Each row is followed by its group and then its class within the group.
[ 28 -19   0   0  -2  -7   7  -1   5  -4  -2   8   6  10  -2  12  -6 -13
  -6   4  -4  -4  -6  -6 -38  -4  16  19   5]
Q/A
[-16  -8  18  13  -2  -6  -1  44   4  -4   0 -12  -8   5  -7  -4  -7   6
  -5   6   4   0 -19   2  -7   5   7  12 -13]
L/G
[-34  15   2  -3 -15  11  -4   6  11  24   0 -11 -23  10   6  -3   9  -8
   1   5   5 -27  -6  -1  -7 -16   1  17  -2]
D/Z
[ -1 -34   0  13 -17  22   0  -5   5  41  -5 -28 -28  14   0 -16  -2  -7
  13   4   7 -29 -14   5   4 -60 -17   8 -14]
D/P
[ 12 -17  12   2 -11  -8   1  10  12 -17  -6  -9  -9  19  -9   8 -11   0
  -1   0  14  -3  -8  -4  -8  -2   4   5   1]
L/V
[  6 -26   4  10 -11  11  -1   6  12  28  -8 -16  -7   2  27  -5  -6   1
   7  -2   2 -35 -13   3 -18 -27  -8  25   5]
D/P
[-36 -24  -9  -1  -8  10   3   0  -1  19  -7 -20 -17 -14   0 -14  -6   8
   1 -12  -7 -23  -7   7  -5 -43  14  18   3]
D/P
[-20 -20  -5   7  10   8   1 -44   0  25   2 -43 -32  15  -4 -10 -21  -1
  -4   0  18 -11 -21   6   9 -73  -8  -3 -32]
Q/T
[ -5 -38 -10  -7 -14  20   8  -1   7  39  -6 -19 -12   1 -20  -4  -4  -6
   1  -1   4 -30 -12   7 -16 -32   3  12  14]
D/P
[-61 -25  -9  -1  13  -3  12  -7  -6  30  -5 -21 -13  -5   3  -4  -6  -7
  -7  -5  -3 -22 -10   8 -13 -50  29  28  19]
D/P
[  2   3   7   2   4  -2  12   5  -7   1  -5 -11  -2  16  10   0  -3   1
 -16  -5  19   1  -1  -2  -5  -4  21   1  -6]
Q/W
[ 39 -14  29  13 -14   5  -8   8  -1  -8 -11  -7  -1   8   3  -7   3   7
   8   1  13  -3  -7  -1  -9  19 -10   8 -16]
L/G
[ -4 -35  -5   2 -13  19  -6   4   2  29  -5 -24 -27  -4  -4 -12   7  -6
  -2  10  -5 -33   1   0 -11 -59   0   2  16]
D/Z
[-45 -36   9  19  12 -19   9 -12   4  27  12 -52 -25  21 -12 -19  -3  -3
  -8   2  14  -6 -22  22  15 -81   4  -2 -21]
L/X
[ 23 -36  -3  10  -2   2   5   3   1  10  -4 -20 -16  14  -1   0  -4   2
   0  -1   9  -5 -10   0  11 -50  -8  -3  12]
Q/A
[ 15  -1   8   0 -14  24  -5  13   5  16  -1   3  -3  -5   0 -16  -1  -8
   7 -24   5 -18  -3   1 -10  16   3   2   0]
D/Z
[  2  -9  21  12  -2  -7 -12  20   5   6  -2 -19  -7   9 -13   1  16  -4
   6  -4   8  -1 -11   0  -1  -5 -18  -7 -23]
L/V
[ -6 -13  15   5  -9   6  -2  -6   0   1  -5  -8 -16 -10   1  -1 -14  11
   4   2   5 -11 -18   3  -9 -15   0   8 -16]
D/U
[ 12  -9  -1   2   6 -17  -4   1  -9  -1   2 -17 -13  16 -38   0  -5   1
  -5  -9  12   3  -4   9   5 -32  -5 -13 -12]
Q/A
[-22  -8   1   9  11  -9  10 -13  -1  15  -6 -26  -4  -1  -3  -2   6  -5
 -19   1   2   0 -18   3  -4 -31  16   9   0]
Q/T
[ 14  -6  22  12   4  -5  -2  14  -2 -10  -8 -12  -3   7  -2   3   0  39
   9   0   4   3 -12   1  -4   1  -5  -6 -32]
L/V
[-18 -31  13   6   1  18   4 -14   1  40   0 -38 -25   4  -5 -17  -1  -5
  -1   3  10 -26 -16  10   5 -64  -7   1  -5]
D/U
[  7  -2  11  -1  -3  -4 -10  16  11  -3  -7   0  -5  -5   1   4   4  -1
   3   1   1  -1  -8   3  -6   2   1  11  -9]
L/G
[-33 -21   3   7   9 -14   3  -6 -14   8 -12 -27 -33   1  -5  -6 -10 -15
   6  -4  13  -8 -17   4 -11 -41   2  17 -33]
L/G
[ 40 -26  -4   7  -3   0  -3  -3   6   3  -3 -82  -4  21  -7   5   0   5
  -3   2  12  -5 -15  -9   3 -37  -5  -6   2]
Q/A
[-16 -11   0   9   8 -14  11  -7   4  22  -7 -26  -9  16 -11  -2  -8  -7
  -7  -5   9 -10 -17  -4   5 -51  17  13  13]
Q/A
[ 66 -27   3   7 -15  14 -13  -3  -1  23  -1 -30 -16  21 -13   4   4   3
  11  -2  25 -11 -18   9   6 -45 -32 -23 -26]
Q/A
